Below is a small trained network, with its code and all its weights. Each question gives an input and a target symbol and asks what happens when units are switched off, that is, made to give their printed mean instead of their output.

import numpy as np


def w(rows, s, z=0):
    codes = np.array(rows[::2]) - 128.0
    scale = np.full(codes.shape[1], s)
    scale[-1] = z or s
    return codes * scale


def norm(h):
    return h / np.sqrt((h * h).mean(-1, keepdims=True) + 1e-5)


def f(y):
    return y / 2 * (1 + np.tanh(0.7978845608 * (y + 0.044715 * y**3)))


def softmax(a):
    e = np.exp(a - a.max(-1, keepdims=True))
    return e / e.sum(-1, keepdims=True)


def log_softmax(a):
    a = a - a.max(-1, keepdims=True)
    return a - np.log(np.exp(a).sum(-1, keepdims=True))


def net(x, mask):
    ids = ['ΛΞΠΨαγεηστφω'.index(c) for c in x.split()]
    T = len(ids)
    res = E[ids] + P[:T]
    u = 0
    for l in range(3):
        r = norm(res)
        for j in range(2):
            rows = slice(3 * j, 3 * j + 3)
            q, k, v = (r @ M[l][rows].T for M in (Q, K, V))
            z = softmax(np.where(np.tri(T) > 0, q @ k.T / 3**0.5, -1e9)) @ v
            o = O[l][rows]
            res = res + np.where(mask[u + j], z, o[:, -1]) @ o[:, :-1]
        u += 2
        y = f(norm(res) @ A[l][:, :-1].T + A[l][:, -1])
        res = res + np.where(mask[u : u + 4], y, B[l][:, -1]) @ B[l][:, :-1]
        u += 4
    return log_softmax(norm(res)[-1] @ U[:, :-1].T + U[:, -1])


Q, K, V, O, A, B = {}, {}, {}, {}, {}, {}
E = w([
[100,158,167,69,139,170],'Λ',
[176,144,155,144,127,97],'Ξ',
[165,73,59,174,129,61],'Π',
[204,134,128,55,96,142],'Ψ',
[98,192,149,109,129,156],'α',
[39,131,156,70,70,125],'γ',
[123,152,193,193,199,117],'ε',
[255,181,151,99,74,129],'η',
[90,63,129,173,108,123],'σ',
[113,190,104,115,175,96],'τ',
[85,71,146,117,138,169],'φ',
[69,136,88,160,118,138],'ω',
],0.03)
P = w([
[3,82,241,46,76,2],'0',
[23,111,209,59,64,27],'1',
[45,117,172,63,91,31],'2',
[75,112,149,50,104,61],'3',
[94,110,123,53,111,91],'4',
[109,103,101,56,132,118],'5',
[118,109,71,67,132,140],'6',
[120,97,57,55,135,169],'7',
[101,98,27,54,136,191],'8',
[98,91,19,58,115,212],'9',
[57,56,24,51,106,215],'10',
],0.0085)
Q[0] = w([
[106,102,111,115,141,173],'0.h0',
[97,172,156,130,131,103],'0.h0',
[110,88,133,85,181,111],'0.h0',
[161,176,154,21,74,140],'0.h1',
[3,125,106,88,169,159],'0.h1',
[153,56,171,191,90,199],'0.h1',
],0.011)
K[0] = w([
[136,109,167,207,127,115],'0.h0',
[85,93,112,142,186,147],'0.h0',
[151,89,147,161,175,197],'0.h0',
[224,207,52,66,170,84],'0.h1',
[72,89,101,123,155,254],'0.h1',
[160,71,253,56,70,132],'0.h1',
],0.0085)
V[0] = w([
[110,93,161,152,145,115],'0.h0',
[81,137,117,102,117,62],'0.h0',
[99,149,160,145,127,124],'0.h0',
[105,64,128,119,79,188],'0.h1',
[129,174,171,177,174,124],'0.h1',
[2,138,162,148,145,150],'0.h1',
],0.0099)
O[0] = w([
[111,78,122,100,77,60,150],'0.h0',
[175,138,137,77,112,42,255],'0.h0',
[76,154,133,73,140,108,191],'0.h0',
[167,108,142,205,122,214,18],'0.h1',
[128,118,144,178,81,157,158],'0.h1',
[74,1,170,91,119,96,245],'0.h1',
],0.0098,0.0061)
A[0] = w([
[166,51,160,158,211,173,98],'0.n0',
[130,113,224,230,216,84,147],'0.n1',
[148,220,189,174,169,116,254],'0.n2',
[180,60,58,245,188,75,213],'0.n3',
],0.012,0.0071)
B[0] = w([
[61,95,127,225,141,149,173],'0.n0',
[27,136,205,244,134,97,219],'0.n1',
[7,59,163,90,92,142,254],'0.n2',
[62,109,102,35,89,6,176],'0.n3',
],0.014,0.0056)
Q[1] = w([
[95,85,241,108,61,166],'1.h0',
[152,109,163,157,121,222],'1.h0',
[51,126,221,106,126,60],'1.h0',
[163,120,190,164,94,224],'1.h1',
[254,141,130,195,31,201],'1.h1',
[72,98,144,163,156,117],'1.h1',
],0.013)
K[1] = w([
[44,58,75,139,126,189],'1.h0',
[144,79,199,219,38,140],'1.h0',
[45,157,61,150,191,91],'1.h0',
[152,143,187,158,66,45],'1.h1',
[246,141,253,114,91,98],'1.h1',
[93,64,90,141,112,140],'1.h1',
],0.012)
V[1] = w([
[133,133,125,142,152,134],'1.h0',
[217,128,112,110,134,127],'1.h0',
[107,153,171,144,63,81],'1.h0',
[90,188,183,152,249,103],'1.h1',
[119,134,187,98,69,106],'1.h1',
[105,99,123,208,77,144],'1.h1',
],0.015)
O[1] = w([
[130,140,108,137,143,111,92],'1.h0',
[128,55,157,146,109,104,10],'1.h0',
[111,144,73,175,141,179,211],'1.h0',
[6,110,148,118,88,137,160],'1.h1',
[186,157,71,142,107,167,230],'1.h1',
[115,64,135,166,197,147,58],'1.h1',
],0.016,0.011)
A[1] = w([
[68,161,106,54,209,95,109],'1.n0',
[68,250,170,154,150,174,27],'1.n1',
[55,147,54,95,175,147,251],'1.n2',
[96,173,233,62,150,127,81],'1.n3',
],0.013,0.0026)
B[1] = w([
[192,73,194,167,98,91,221],'1.n0',
[75,22,163,50,115,113,196],'1.n1',
[185,59,179,165,19,110,251],'1.n2',
[86,116,61,177,173,10,172],'1.n3',
],0.013,0.014)
Q[2] = w([
[120,144,96,148,159,5],'2.h0',
[94,153,98,74,107,83],'2.h0',
[137,122,229,158,115,55],'2.h0',
[90,63,128,100,152,66],'2.h1',
[130,64,72,86,200,126],'2.h1',
[145,223,153,140,109,92],'2.h1',
],0.013)
K[2] = w([
[161,135,227,87,48,7],'2.h0',
[118,207,176,175,98,69],'2.h0',
[154,75,142,223,85,110],'2.h0',
[26,100,26,168,127,77],'2.h1',
[113,77,65,115,61,160],'2.h1',
[164,223,211,38,98,90],'2.h1',
],0.012)
V[2] = w([
[165,161,23,83,228,154],'2.h0',
[43,201,141,113,216,87],'2.h0',
[51,173,40,189,121,64],'2.h0',
[69,118,254,174,171,49],'2.h1',
[84,115,176,19,57,128],'2.h1',
[108,70,50,81,80,181],'2.h1',
],0.0074)
O[2] = w([
[64,100,174,115,2,95,5],'2.h0',
[109,42,93,116,66,128,65],'2.h0',
[204,50,74,207,96,152,136],'2.h0',
[143,133,83,134,171,136,183],'2.h1',
[94,140,158,224,239,202,204],'2.h1',
[237,190,110,144,216,115,152],'2.h1',
],0.0093,0.011)
A[2] = w([
[97,163,121,93,104,2,83],'2.n0',
[120,124,126,147,180,204,2],'2.n1',
[71,87,97,211,183,153,98],'2.n2',
[135,145,84,87,97,166,57],'2.n3',
],0.016,0.0064)
B[2] = w([
[190,51,85,82,129,35,254],'2.n0',
[140,11,105,39,186,168,134],'2.n1',
[160,216,20,135,140,100,182],'2.n2',
[156,173,180,100,104,179,144],'2.n3',
],0.012,0.014)
U = w([
[127,141,145,75,179,118,74],'Λ',
[130,72,63,62,199,191,115],'Ξ',
[150,131,9,180,87,120,2],'Π',
[56,140,147,150,142,118,243],'Ψ',
[101,88,187,41,159,174,146],'α',
[148,201,121,98,109,155,213],'γ',
[119,34,92,134,50,192,76],'ε',
[108,97,148,100,75,155,100],'η',
[193,75,138,212,85,170,86],'σ',
[123,105,62,32,128,30,71],'τ',
[174,72,198,163,143,109,73],'φ',
[192,138,189,135,185,108,71],'ω',
],0.012,0.0057)

Each question gives the input, a string of symbols that net reads in full, and the target symbol t.
The units are the heads (3 rows each of Q, K, V and O) and the neurons (one row each of A and B). Each row of codes is followed by its name. A weight is (code - 128) times the scale printed after its matrix; where a second scale follows, it is the last column's (O, A, B and U).
mask holds one flag per unit, layer by layer, with each layer's heads first. A switched-off unit (its flag False) gives its mean, the last column of its rows in O or B, instead of its output. The means were averaged over made-up inputs and are rounded, as every weight is.
A unit's drop is (log p(t) with every unit on - log p(t) with that unit switched off) / (log p(t) with every unit on - log p(t) with every unit switched off).
The circuit of an input: a set's keep is (log p(t) with only the set's units on - log p(t) with every unit switched off) / (log p(t) with every unit on - log p(t) with every unit switched off). Starting from the 12 units with the biggest drops (on a tie, the unit counted first), units are removed one at a time, each time the one whose removal leaves the highest keep (on an exact tie, the one counted first), for as long as the keep stays at least 0.8.
circuit, biggest first: the units of the circuit, biggest drop first
most important unit: the unit with the biggest drop
top k neurons: the k neurons with the biggest drops, biggest first
k most important neurons of layer l: the k neurons of layer l with the biggest drops, biggest first
heads that matter: for each layer, one digit per head in row order, 1 if its drop is at least 0.15 and else 0, layers parted by /
input γ ε Λ Ξ, target ε: most important neuron of layer 2 => 2.n0
input τ φ α ε γ, target ε: heads that matter => 00 / 11 / 01
input ε τ Ψ γ τ γ γ Ξ, target γ: 2 most important neurons of layer 1 => 1.n3, 1.n0
input τ τ τ τ φ τ σ σ γ, target σ: heads that matter => 01 / 01 / 00
input ε ω η α Ψ τ τ σ, target Π: circuit, biggest first => 2.n2, 1.n1
input α Ψ γ, target γ: top 2 neurons => 0.n1, 0.n2
input α Λ τ γ α τ η Ξ ε α, target ε: circuit, biggest first => 1.n2, 2.n0
input ε τ τ Π σ γ, target σ: heads that matter => 01 / 11 / 10
input η τ α Ψ γ γ Λ Λ, target γ: heads that matter => 00 / 01 / 00
input γ φ γ, target φ: heads that matter => 01 / 01 / 00
input γ γ ε α α ε ω τ, target ω: heads that matter => 00 / 01 / 00
input τ τ τ τ φ, target Ξ: heads that matter => 01 / 00 / 00
input φ Ξ τ, target φ: circuit, biggest first => 1.n0, 1.h1, 1.n2
input ε Ξ α τ ε ε η α γ ε γ, target ε: heads that matter => 00 / 00 / 10
input Ξ Π Ξ, target Π: top 2 neurons => 1.n0, 1.n1
input Ξ γ σ Ξ η σ Π Ξ τ φ, target Ξ: top 4 neurons => 2.n1, 0.n0, 1.n3, 1.n0
input τ α Π τ Ξ Π ε φ η γ, target φ: heads that matter => 00 / 11 / 00
input ε α φ η φ α η γ ε τ ω, target σ: most important unit => 1.n2
input φ γ ω γ, target ω: heads that matter => 00 / 01 / 10
input Ξ σ σ α γ σ Π γ Λ α, target γ: most important unit => 1.h1
input τ Ξ α τ η γ γ φ γ Ξ, target φ: top 2 neurons => 0.n2, 0.n0
input γ ε Ξ, target ε: top 2 neurons => 0.n2, 0.n1
input ω τ τ ω Π τ η, target γ: heads that matter => 00 / 00 / 00
input σ Λ α, target σ: 2 most important neurons of layer 1 => 1.n2, 1.n0
input α α α, target α: 3 most important neurons of layer 2 => 2.n2, 2.n0, 2.n1
input α α ε Ψ τ τ ω γ, target ω: top 2 neurons => 1.n1, 0.n1
input Λ Ξ τ τ η ε α γ γ Ξ, target γ: top 2 neurons => 0.n1, 2.n0
input φ γ τ, target φ: most important unit => 0.h1
